Each row has a hidden value; after the row comes its band, the name of the range that the value falls in. Each part has its own.
[ -10  -85   31  160  -61  195   14  125   17  -21 -128   39   59  106
 -137   19   34  -52   67  -50   67 -254  177 -109  -70    0 -230  -58
  132  159   18 -113 -142 -149   75  106  118   45  -60  157   95]	Z821
[-125  297   62 -275 -127  -67 -395 -226 -621  361  153  432  197   89
  -43  283 -113   -4   36  229 -437  647  446  526   77  317  475 -296
  -85  139  280  442   52 -252 -202   48  486  283 -410 -140  160]	Z277
[ -89  -17   36   29  -58  144   -9  133 -151  -35   31 -125 -104  169
  -99   76  -89   -1  264  114 -171   73  -82  -10 -289 -172   25  -94
  -52  -33  -39 -176   28 -101   55   55   89  163  -13 -207   71]	Z919
[ -20  -82  -95  146   13   87  -30   24   29  -16 -158  -15  -90   62
 -113   66  -46   67   95 -104   36 -225  149 -146 -159  -94 -247   -2
    5  135   -4 -143  -46  -17   58  198  122  -60  -27   23  167]	Z354
[-252   22   43  164  394  -93 -310 -423  168  -54  454  237   22   56
   66 -147  -77  175  157 -252  -39 -423  160 -161  292  289  -30   71
   59  402    3   -9  -70    1   35  119   54 -238  246  -40 -353]	Z354
[ -98  158   -4 -161 -181  200 -393  137 -552 -274 -292    1   37 -462
   53  271   61  243 -162  481 -363  296   78  408  -50 -110  232 -313
 -288   10  210  -41  232  128 -141  -94 -130  220 -116  103  -43]	Z34
[  58  -10 -121   36   -1   11   60   63  -37   63 -199   15  -18  166
 -116 -131  -12   -1  202 -105  -48 -167   34   17 -166  -33 -202   93
   92   14   89   58 -108 -116  -76  146  153  -26  -58   67  235]	Z764
[ -13  -83 -136  192   66   81   16    0   56  -41 -212   16 -109   40
  -82   71    4   80   82 -135   40 -276  104 -194 -178 -109 -314  -25
   22  171  -63 -162  -26    6  113  195  118  -57  -36   18  159]	Z798
[-195  -24  -36  152  425   49 -184 -107  332 -319  514 -110 -121  120
  102 -345  -80  247  197  -88  -85 -590 -374 -218  209  154  -22  143
  182  242  -16  -64  -26  -35  -56  -95 -283 -278  506   52 -518]	Z550
[ -45  273  -78 -266   83 -179 -250 -221 -201  270  278  108  -78  329
  -27  -23 -212  113  207   61 -463  496   53  418  -45  264  400  -84
   81  -35  258  459  101 -218 -221   14  375  142  -72 -264  141]	Z975
[ -76  -40  -28   27  -39   98  -55   62  -75    6  -37  -78 -112  160
 -121   85 -117   27  203   23  -93  -10   34  -27 -222 -121  -74  -30
  -38   21   -7  -92  -31  -70   50  106   97   51   -7 -127  146]	Z354
[   0  214 -129 -256  -64  -89 -357 -116 -545   68 -103  109   42 -255
  -60  -74   49  103   90  151 -500  365   30  607  -31  114  355  -40
 -310 -210  325  236  138   64 -313   37   63   51 -164  -54   90]	Z34
[ -28  -17  -54   69   27  -31  -63  -70   46   20  -97  -56  -97  179
  -94  -32  -88   34  198 -119  -55  -77  113    0 -205  -49 -131   25
  -27    2    2  -53  -31   10   95  145  127   57   60 -167  215]	Z798
[-232  105  -16  -77  397  -54 -138  -89  255 -201  572 -103 -150  442
  163 -321 -272  259  372   58 -206 -291 -459  -86  120  135   95  163
  312  204   22  244  -59 -202 -135 -197 -172 -132  501 -101 -377]	Z975
[ -55   10   11   19   39  -82  -43 -100   42  -95 -338   21   18  106
  -12 -161  -25   41  256 -117   16 -226  148   61 -131  -83 -313  133
    4   32    7   28 -161   79  133   83  -13   74  146  -50  225]	Z975
[-299  265  -16 -347  233 -152 -326 -230 -367   75  497  297   88  300
  141 -160 -229  127  397  221 -442  137 -262  342  214  263  369   96
   58  172  145  592 -118 -271 -305 -209  -29  -43  113 -129 -248]	Z277
[ -78   -9   75   35 -109   59  -76  169 -154 -111  -15 -169    3  153
  -28    5 -177   65  239  173  -38  -45   69  -30 -271 -205   15  -17
  -92   10   57 -211   28  -28  -68  105   55  172   83 -148  118]	Z354
[-268  224  -17 -171  159 -116 -387 -300 -639   40  265  370  116 -202
  114   34  -31  162  248  177 -458  192    8  310  107  115  363  -65
 -303  169  129  150  110   -1 -258   50   94  -27 -138 -175 -245]	Z919
[ -16  -10  103   36  -86   39  -25  104  -16  -18  -45  -81   90  244
  -97 -167  -83  -59  247    4   -2 -128  127   56 -143  -17  -70   60
   67  -23  103  -43 -131 -117  -24   71   91  152   87  -26  149]	Z821
[  66  -23 -236   84   47  -34   26   53    8    2 -207  -66 -127  131
  -68  -69  -71  114  146  -96  -29 -209  -17  -74 -241 -116 -215   85
   17   39   52  -15    5  -12  -88  187  113  -79   -4   -1  261]	Z798
[ -96  -29 -227  -60  248  222 -122  207 -123 -245  500 -226 -200  -56
  -76 -386   38  136  285  123 -430 -320 -864   85   63   35  247  185
  -32 -149   97    1   31 -142 -375 -182 -432 -391  258  131 -535]	Z550
[-197   62  -22   84  394  -45 -174 -184  457 -173  498 -111 -218  440
  141 -117 -280  293  167  -55  -73 -277 -175 -226   82  167   -1   -1
  335  320  -46  110   27 -120   76  -91  -15  -55  471 -163 -253]	Z919
[ -21    9  -69    0   22  147 -316  -24 -343  -72  169  -14   12 -391
 -185 -201  210    2   64    0 -405  -26 -157  356   76  153  304  -13
 -322 -215  212 -142   95   70 -217   45 -138 -155  -43   70 -270]	Z550
[ -29  -17  -16  -10  -43  -15  -72  -18   -9  -28 -311   74   98  155
  -79 -151  -16  -55  186  -77   45 -249  151  119  -49   12 -279  136
   34   32   44  158 -265  -29   77   23  -56   45   81   82  252]	Z277
[ -28   37 -108   31  100 -105   14  -82   33  -33 -269   31  -76  174
   23  -79  -84  122  238  -97  -25 -178   67  -38 -193 -111 -286   89
   66  110   -3   60  -67   14   49  127  109   26   67  -77  245]	Z34
[ -24   35  -40   26   41 -134  -34  -35   -5 -144 -327  -48   10   97
   56 -189  -83  128  257  -38   21 -249   92   20 -196 -160 -263  149
  -29   38   49  -20  -69  109   -1  114  -12   71  170  -62  233]	Z34
[ -24   25    4  -11    0 -120  -35  -19   -7 -115 -341   -7   91  143
   19 -251  -67   50  281  -52   54 -280  126   81 -132  -99 -284  200
   13   17   78   66 -177   54   -3   78  -40   76  177    9  249]	Z764
[-119   43  -25  -40   71 -125  -49 -115 -119 -163 -442  105   47    8
   82 -146  -22  104  319  -31  -10 -264   68   68 -132 -185 -362  176
  -78   88  -26   68 -170  133   85   57 -109   38  134  -37  196]	Z975
[   4  -66 -131  196   46   95   40   39   -1  -48 -235   24  -91    5
  -64   81   25   90   71  -95   25 -256   99 -194 -196 -135 -297  -53
   26  181  -46 -190    6   -6   73  204  147  -32  -81   40  152]	Z919
[   0   -8   66   75  -58   31   16  164   -5 -103  -52 -197    1  203
  -40 -149 -119   48  252   59  -12 -140   40  -40 -253 -149  -62   39
   36  -22   86 -187   -4  -52  -68  114   85  155  126  -85  128]	Z34
[ -62  -10   67  -13  -69   58  -62   -1  -67   19 -166   53   63  173
 -122  -64  -17  -94  223  -36  -49  -71  139  125  -97    9 -149   29
   22   -3   25   65 -199  -89  113   28   46  125   15  -27  181]	Z821
[ -87   12  -73   13   94 -170  -95 -216   44  -57 -330   42  -61  125
    5 -102  -80   76  277 -168   -1 -189  141   47 -179 -105 -316  148
  -95   34  -56   56 -129  156  185  116  -14   36  160 -190  287]	Z798
[ -41  -29  -17   55  -40   28  -59   83  -39  -49  -55 -127  -54  167
  -71  -25 -142   62  210   27  -22 -111   73  -45 -227 -135  -82   33
  -39   18   47 -128  -16  -25  -28  134   77   63   76 -104  164]	Z354
[-305  206  107 -147  -61   72 -491 -120 -584 -181  -95  269  115 -325
  186  468 -114  309  -89  463 -262  295  360  226   58  -61  212 -350
 -265  362  110   20  183   92  -56  -15   55  228 -133  -46  -93]	Z354
[-281  128  169  -36  180   34 -333 -108  137 -262  274   90   94  247
  214    6 -230  244   42  220  -17 -215  102  -19  254  190   24  -98
  263  435   47  222  -94 -127   45 -215 -123  125  371   59 -255]	Z277
[-341  145    3  -87  145  173 -390  -30 -536 -258  286  213   30 -300
  189  248  -47  308   46  434 -369   30 -169   74  143  -23  287 -235
 -188  357   37  -27  178  -31 -198 -112 -141  -33  -27   26 -472]	Z798
[-142  271  114 -119 -125   20 -381 -183 -501  105  -96  287   73 -136
   68  516  -86  197 -134  310 -340  622  570  320  -60   79  308 -496
 -121  261  177   80  265  -36    4  105  476  415 -348 -179  148]	Z34
[-151  -83 -114  104  410   99 -120  -30  233 -220  667 -185 -177  132
  -53 -511  -12  100  353 -155 -234 -563 -670 -116  157  166  101  269
   81  -13   -3  -68  -70 -103 -165 -104 -359 -416  458   16 -576]	Z919
[   1    4  -51   61  -27  -65  -66   67  -32 -103 -164 -139  -13  131
   -4 -114 -139  115  195   24   14 -177   95  -18 -241 -152 -118   81
  -61   11   85 -112   13   55  -80  149   46   81  127  -87  219]	Z798
[-111   49  104  -28  -13  191 -322  170    3 -442   25 -260   -4 -142
   71  -94  -45  238  -39  313 -150 -144 -104  170   56  -17  116  -95
  -20   13  164 -109   85   82  -65 -194 -341  122  360  126 -243]	Z975
[  20   18  -45  -86 -137  231 -317   96 -413  -79  -63  -15   67 -421
 -227 -118  242  -43  -26  107 -389   81  -72  486   68  134  254  -67
 -290 -263  267  -37   33   35 -196  -27 -166  -53 -119  197 -132]	Z764
[ -51   -3  -21  -46   -2  -65  -86 -107  -13   22 -274  120   89  184
  -92 -197  -10  -87  253 -139    2 -225  126  173  -25   55 -267  182
   14   -2   28  230 -306  -24  100   16  -60   18   90   24  249]	Z277

Part 2:
[ 364  -85  115 -147  -77 -430   35  450  232 -211  107  309  185 -473
 -176 -299  513   43   82  -57   -2  352  247  -39  223  339  256   71
 -135  374  356   83 -209  -48  171  103  -59   17 -361 -133  -36]	U
[  -1 -130  290  170  101   82 -141  198  326 -190  547 -299  600 -316
 -152 -256  371 -112  110 -422  320  140 -321  208  166  -88  579  370
  238  179  -11  -92 -155  193  280   24  137  340   51 -299  529]	H
[-306 -259 -156  285   87  127  247 -486 -381  216 -289  -18 -276  587
  404  453 -266  -50 -226  205 -118 -721 -190  -47 -588 -363  106  180
  229 -378 -473 -340  296  -16 -461   19  153  130  518    0 -423]	A
[ 173 -110  244  122  142 -326  -12  177 -124 -132   92 -103  107 -500
 -256  -98  502 -350  178 -131  -76  535    8 -193  698  239  174 -466
  -35  146  136  -50  121   89  629  -61  315   53 -518  193  182]	R
[-170   86  218   95  288  -14  -12   20   54 -197   74 -283  185   -4
  -40  110  217  -60 -107 -205   -6   -9 -145  174  129  -92  312  237
   80  203   65 -231 -157  350   82   22  240  269   23 -109  121]	A
[  77 -111   11  -14  -25 -122  130  -65  -72   48    6   28  -36  -81
  182  140  193  -72   42   96 -137  -24  123  -86  -59   89   26   15
  -40  -37  -49  -59   12 -171 -182   43  -42  -12  -66  -31 -140]	J
[-128 -251  -67  219   86   -7  136  -91 -255   48  -11 -245 -146   -3
  184  267  132 -180  -27  -10  -28 -128 -151 -153  -13  -76  179  -73
  209 -100 -229 -183  278  127  132  -28  153   92  187  137   -4]	T
[ 218 -306 -190   23 -283 -389  190   35  -66   22   79  159 -102 -194
  241   77  181  -49  129   23 -117 -130  143 -292 -198  140   45 -168
   21 -117  -33   -1  127 -329 -181   63  -96  -40  -55  -37 -154]	A
[-361 -196  118  467  254 -132  270 -556 -572  140 -302 -188 -228  424
  273  426 -226 -348  -81  -15 -289 -316 -220 -157   43 -291 -144 -385
  202 -386 -198 -299  372   67  -51  -74  384  126  -56  228 -312]	X
[ -22  -82  208  114  216   50   20   38  306 -207  257 -324  414 -135
  -78  -21  169 -190 -132 -438  117  208 -183  380  120  -79  412  314
  195  128  -32 -169 -186  360  214 -127  228  337   10 -128  375]	J
[ -48  -33  -16   27    2 -189   -1   98 -203 -127  -46   36 -155  -83
   12   68   91   23  -14  -52  -55 -114   48 -134    2   13  142    6
  -11   78  -36  -67   77   67  -41  -12  151  107   56   61  -37]	X
[-150   89  285  114  201  183 -163  142   -7 -213  262 -304  265 -177
 -138  -90  334  -16   50 -210  138  -21 -221  111  172  -74  395  331
   46  220   13 -125  -57  273  110   56  218  254   89 -139  299]	T
[  20  -34  -63  -30   -1 -163  119  -51 -250  -16 -171   79 -262  -16
  152  209   77  -18  -33  126 -204 -108  166 -144  -71   80  -28  -55
  -87  -18  -60  -62   91  -66 -205   -2   62  -23   -9  109 -229]	U
[-167  -51  302  253  128 -275  333 -259 -292    5  -23 -133  -13   45
  392  155 -171 -229   98 -265 -332  150   73  -12  250    7 -483 -217
   76 -113  373  152   28  -76 -208  -41  -63  -33 -494  146 -149]	U
[ 137 -177  -81  -30 -210 -169  125  -19 -239  137   20  172 -179 -152
  267  102  261    9  202  280 -153 -163  190 -350 -148  160  -68  -86
 -108 -100  -59   35  159 -436 -314  150 -179 -152  -47  -26 -265]	J
[   2    5   14  -84   40 -140  125 -185 -268  169 -193  169 -245   74
  251  274  102  -10   35  361 -249 -107  231 -196  -62   80 -136  -52
 -134  -65  -87  -59   13 -289 -348   84  -84 -121  -74   31 -381]	H
[ -12   76 -153 -162   15 -246  255 -287 -557  203 -559  293 -667  223
  378  512    3   41  -56  603 -520 -259  443 -357 -174  161 -405 -245
 -306 -125  -71  -83  140 -336 -563   88  -77 -274  -95  228 -750]	U
[-293  166  341  119  337  -18  -74   24   46 -149  176 -355  285   33
    2  117  404   18   21  -88   11 -132 -215   58  166 -133  332  289
   56  284  181 -299 -237  263   16  220  149  273    1 -289   69]	X
[-254  191  417  145  235  436 -447  363 -133 -318  397 -309  319 -312
 -409 -360  351   84  125 -291  387  -12 -370  113  329 -142  592  514
   48  352  -71  -23   32  418  288   24  345  344  254 -107  581]	R
[  60 -139 -123    5 -127 -296   90   52 -203  -38  -55  128 -213 -102
  130  115  113    6   42   47 -119 -151  129 -249 -100   78   59 -109
  -26  -20  -54  -42  123 -136 -137   25   40   13   14   50 -156]	X
[ -70  133  131  -87   33  -85  117  -98 -104  -82   73 -153  -62  -98
  295  185 -113  -42   35 -201 -235  139  226   91   68   83 -304   81
  -83   13  141  151 -146  -74 -372 -103 -112   -1 -202   77   59]	J
[ 382  162  430  -86  137 -365  -51   51  -18 -230 -120  340  215 -397
 -455 -302  362 -270   88  -63 -273  577  292   83  632  324   17 -349
 -413  138  267   18 -159 -109  204 -107  399   26 -838   73  -63]	R
[-319   31   24  175  207  192  107 -576 -463  132 -214 -229 -274  389
  304  501 -360 -198 -132   53 -238 -341  -84   27 -165 -274 -132  -40
   74 -377 -454 -205  203    2 -391 -174  276   98  217  197 -132]	H
[   4  334   -4 -291  -33 -221   -8   41   -1 -293   74 -170 -142 -205
  178  239  -51   93  -12 -252 -284   74  343   77    7  158 -196   87
 -242  156  160   83 -302    3 -455 -111   -9   61 -147   36  134]	A
[ -72 -164  -39   -1  -13 -102  110  114  -18   51  176 -109  -45 -130
  312  147   82   25   48  -58   57   39   43  -86  -47   28   64  196
  201   96  -15   74  -27  -19  -64   23 -236   20  142   -7   73]	H
[ -66  132  -83 -180   19  239   20 -292 -113   19 -193  118 -187  294
  195  279 -249  118 -232  152 -152 -390  181  229 -512 -121   34  453
 -153 -154 -403 -121  -93 -101 -721 -106   66   90  363  -55 -198]	R
[ 258 -295  167  174   50 -456   94  320  -13 -111   67  112  156 -456
 -221 -223  608 -238  148  -61    7  394  -17 -239  497  250  317 -331
   53  219  257  -61  125   63  623   85  181   42 -438   48  -14]	U
[  11  -55   25   49   47  -26   -7  103  -80 -186   31  -70  -16 -151
  -62    1   82  -61  -72 -201   14   21  -20   64   36   10  237  116
   37   73  -92  -51   63  199   62 -114  224  164   75   80  141]	U
[ -34  353  106 -140  147  129  -60 -406 -272 -157 -237  -75 -186  117
  -31  300 -198 -125 -151  -22 -374 -109  207  206  -36  -29 -128  -14
 -351 -189 -286 -153  -59  -14 -503 -244  428  112  -85  150  -47]	J
[  88 -146    7   61 -140  -16  -56  188 -115 -112  217   -7   33 -298
  -15 -128  250   -2  144 -100   89  -73  -36 -143  -21   67  246   99
   13   36  -86   39  153  -67   -8   21   64   78   86  -25  158]	T
[-147  -22  259  181  196  -37 -134  232  231 -317  377 -354  446 -195
 -185 -141  312  -50  -14 -480  235   33 -315  194  181 -136  567  328
  214  280   88 -199 -168  420  303   21  274  419   81 -236  447]	X
[ 109  255    0 -226   18 -130  -69  -34  -56 -245 -127   75 -126  -87
  -87  135   58   42 -105  -24 -239  -64  258   87  -63  104   77   69
 -306   70  -76 -111 -166    4 -344  -95  260  107  -66    9  -50]	A
[-281  161  257   84  447  -74   10  -46  109 -243  -49 -327  178  144
  -74  214   77  -91 -271 -301  -49   59 -131  331  184 -166  306  258
  114  249   75 -327 -274  545  139  -72  345  373    8  -71  117]	X
[-317  220  172  119  183   14  256 -710 -425   22 -362  -24 -233  578
  424  449 -615 -101 -195  -76 -502 -407  133  223 -288 -254 -510   36
 -124 -385  -77  -87  -38 -113 -882 -155  185   71 -105   98 -397]	A
[ 110  -99 -112  -64  -22 -289  -36  260   10 -160   24   20  -76 -253
 -101   60  382   12  -19    6   16   -6   58 -174   40  118  394  -17
  -10  202  -65 -181    8  107  189   38  165  133   76  -19   25]	X
[ 156   96  -61 -128   62 -147 -109  -61  -94 -173 -277  233 -132   19
 -292  109  210  -19 -182  178 -157 -212  127   -4 -112   27  398  -22
 -266    9 -311 -358  -12   39 -111  -54  493  181   68  -23 -199]	X
[ 122 -166  -74  -37   69 -204  280 -187   85    1 -164   24  -61   43
  191  269  -93 -210 -230 -108 -215  165  194  205  -90   60  -10   -8
   51 -104 -124 -107  -74   43 -105 -206   80   73  -93  110 -119]	J
[-240  229  258   21  374  149  -48  -51 -166 -133 -118 -219  -15   81
  -47  183  156  -22 -139    3  -96  -15  -40  161  171  -70  159  255
  -62  200    3 -196 -100  336  -34    0  250  170   35   24  -18]	T
[ 188 -104   52   43   51 -415  -21  271  -49 -213   55  -57   13 -448
 -234  -31  522 -192   95 -101  -59  293   29 -237  438  222  319 -352
  -41  211  105 -144   75  138  502    2  306  103 -297  102  109]	A
[  19  -98 -127  -66  -76 -456  263 -185 -247  169 -243  203 -327  123
  395  391  153   13   45  371 -366 -249  295 -366 -188  112 -203 -230
 -122  -89   40 -145   15 -381 -418  181 -155 -134 -135  -29 -563]	X
[-192  191   91  -35  222   -7   44 -122 -430    3 -322   11 -351  152
  120  310  103   48  -71  299 -267 -194  141 -136   34   13  -83   33
 -177   81  -16 -140   55   53 -268   77  123  -29   13  124 -358]	U
